Here is a tiny trained network, its code and every weight. The questions are about switching its units off for an input and a class, where a switched-off unit gives its printed mean instead of its output.

import numpy as np


def w(rows, s, z=0):
    codes = np.array(rows[::2]) - 128.0
    scale = np.full(codes.shape[1], s)
    scale[-1] = z or s
    return codes * scale


def norm(h):
    return h / np.sqrt((h * h).mean(-1, keepdims=True) + 1e-5)


def f(y):
    return y / 2 * (1 + np.tanh(0.7978845608 * (y + 0.044715 * y**3)))


def log_softmax(a):
    a = a - a.max(-1, keepdims=True)
    return a - np.log(np.exp(a).sum(-1, keepdims=True))


def net(x, mask):
    res = np.array(x, float).reshape(1, 5) / 4 @ E
    u = 0
    for l in range(2):
        y = f(norm(res) @ A[l][:, :-1].T + A[l][:, -1])
        res = res + np.where(mask[u : u + 8], y, B[l][:, -1]) @ B[l][:, :-1]
        u += 8
    return log_softmax(norm(res)[-1] @ U[:, :-1].T + U[:, -1])


A, B = {}, {}
E = w([
[216,209,92,103,128,191,152,40,136],'x0',
[132,118,201,128,229,166,245,25,119],'x1',
[255,206,69,159,192,28,125,134,207],'x2',
[103,94,147,195,162,164,53,191,12],'x3',
[99,139,37,94,161,193,107,149,87],'x4',
],0.0086)
A[0] = w([
[63,106,255,146,72,89,167,128,164,2],'0.n1',
[229,145,144,222,127,50,86,195,62,31],'0.n2',
[153,124,108,99,133,128,156,58,61,83],'0.n3',
[53,99,206,137,116,98,139,122,94,74],'0.n4',
[89,69,220,131,71,100,121,107,170,31],'0.n5',
[45,73,151,146,142,171,70,159,47,10],'0.n6',
[130,50,191,128,194,98,193,104,128,42],'0.n7',
[105,115,187,93,103,200,201,83,72,72],'0.n8',
],0.0087,0.0067)
B[0] = w([
[209,28,170,187,88,36,179,94,86,186],'0.n1',
[203,116,140,221,202,144,11,151,209,254],'0.n2',
[117,185,176,50,126,165,120,90,213,163],'0.n3',
[254,134,100,119,77,114,156,132,62,200],'0.n4',
[180,14,119,136,50,74,166,98,119,174],'0.n5',
[155,73,100,83,179,169,143,187,25,245],'0.n6',
[48,120,158,96,133,47,161,151,183,196],'0.n7',
[142,129,202,198,118,191,63,67,178,242],'0.n8',
],0.0084,0.0044)
A[1] = w([
[135,111,118,132,108,87,142,213,109,157],'1.n1',
[192,200,95,77,126,109,157,112,118,25],'1.n2',
[61,141,82,105,70,99,91,167,153,87],'1.n3',
[161,194,103,124,104,148,123,78,156,1],'1.n4',
[110,186,175,148,152,84,221,145,160,82],'1.n5',
[117,127,106,177,125,90,112,116,135,104],'1.n6',
[84,127,148,111,139,151,112,165,2,45],'1.n7',
[128,111,66,78,84,92,103,183,166,62],'1.n8',
],0.012,0.0064)
B[1] = w([
[125,167,135,93,96,201,109,82,189,253],'1.n1',
[194,158,92,113,48,128,212,232,69,196],'1.n2',
[52,65,130,82,46,50,95,75,166,185],'1.n3',
[160,188,88,203,155,139,229,147,112,190],'1.n4',
[51,83,74,76,249,120,107,203,2,207],'1.n5',
[147,139,169,98,137,173,82,87,97,157],'1.n6',
[76,79,66,119,94,198,125,254,150,252],'1.n7',
[61,194,145,166,81,123,83,29,96,208],'1.n8',
],0.0085,0.0048)
U = w([
[184,220,55,129,117,118,192,154,131,177],'0',
[183,166,116,193,166,93,1,170,178,159],'1',
[55,172,95,116,16,72,76,94,171,3],'2',
[84,71,91,127,93,200,93,217,98,199],'3',
[73,121,130,89,231,70,173,136,133,71],'4',
[149,54,205,144,62,64,163,111,109,188],'5',
[94,177,199,121,120,217,143,55,165,53],'6',
],0.019,0.0024)

Each question gives the input, the list of numbers given to net, and the class t.
The units are the neurons (one row each of A and B). Each row of codes is followed by its name. A weight is (code - 128) times the scale printed after its matrix; where a second scale follows, it is the last column's (A, B and U).
mask holds one flag per neuron, layer by layer. A switched-off neuron (its flag False) gives its mean, the last column of its row in B, instead of its output. The means were averaged over made-up inputs and are rounded, as every weight is.
A unit's drop is (log p(t) with every unit on - log p(t) with that unit switched off) / (log p(t) with every unit on - log p(t) with every unit switched off).
The circuit of an input: a set's keep is (log p(t) with only the set's units on - log p(t) with every unit switched off) / (log p(t) with every unit on - log p(t) with every unit switched off). Starting from the 12 units with the biggest drops (on a tie, the unit counted first), units are removed one at a time, each time the one whose removal leaves the highest keep (on an exact tie, the one counted first), for as long as the keep stays at least 0.8.
circuit, biggest first: the units of the circuit, biggest drop first
k most important neurons: the k neurons with the biggest drops, biggest first
top k neurons in layer l: the k neurons of layer l with the biggest drops, biggest first
drop when u is switched off: that unit's drop, to one decimal
input [-6,-7,-6,-4,-2], class 2: top 2 neurons in layer 1 => (1.n1, 1.n8)
input [4,7,-7,4,-7], class 5: circuit, biggest first => (0.n1)
input [-4,-8,6,-3,5], class 2: 2 most important neurons => (1.n3, 1.n8)
input [2,8,2,-2,6], class 4: circuit, biggest first => (1.n5, 0.n7)
input [6,3,1,2,-5], class 0: circuit, biggest first => (0.n2, 1.n2)
input [4,-3,0,0,2], class 0: 3 most important neurons => (1.n2, 1.n4, 0.n7)
input [1,7,0,-7,5], class 4: 2 most important neurons => (1.n5, 1.n1)
input [0,8,0,-7,8], class 4: top 4 neurons in layer 1 => (1.n5, 1.n1, 1.n8, 1.n6)
input [0,-6,0,2,0], class 2: top 3 neurons in layer 1 => (1.n3, 1.n8, 1.n1)
input [-8,-6,-4,-4,3], class 2: top 2 neurons in layer 1 => (1.n3, 1.n8)
input [3,7,8,5,-2], class 4: 2 most important neurons => (1.n5, 0.n8)
input [0,-2,-5,-7,6], class 2: drop when 1.n3 is switched off => 0.2
input [5,-3,-8,-3,0], class 6: drop when 0.n8 is switched off => 0.4
input [-7,1,2,-4,8], class 2: drop when 0.n4 is switched off => 0.0
input [4,-5,-1,7,-5], class 1: most important neuron => (0.n2)
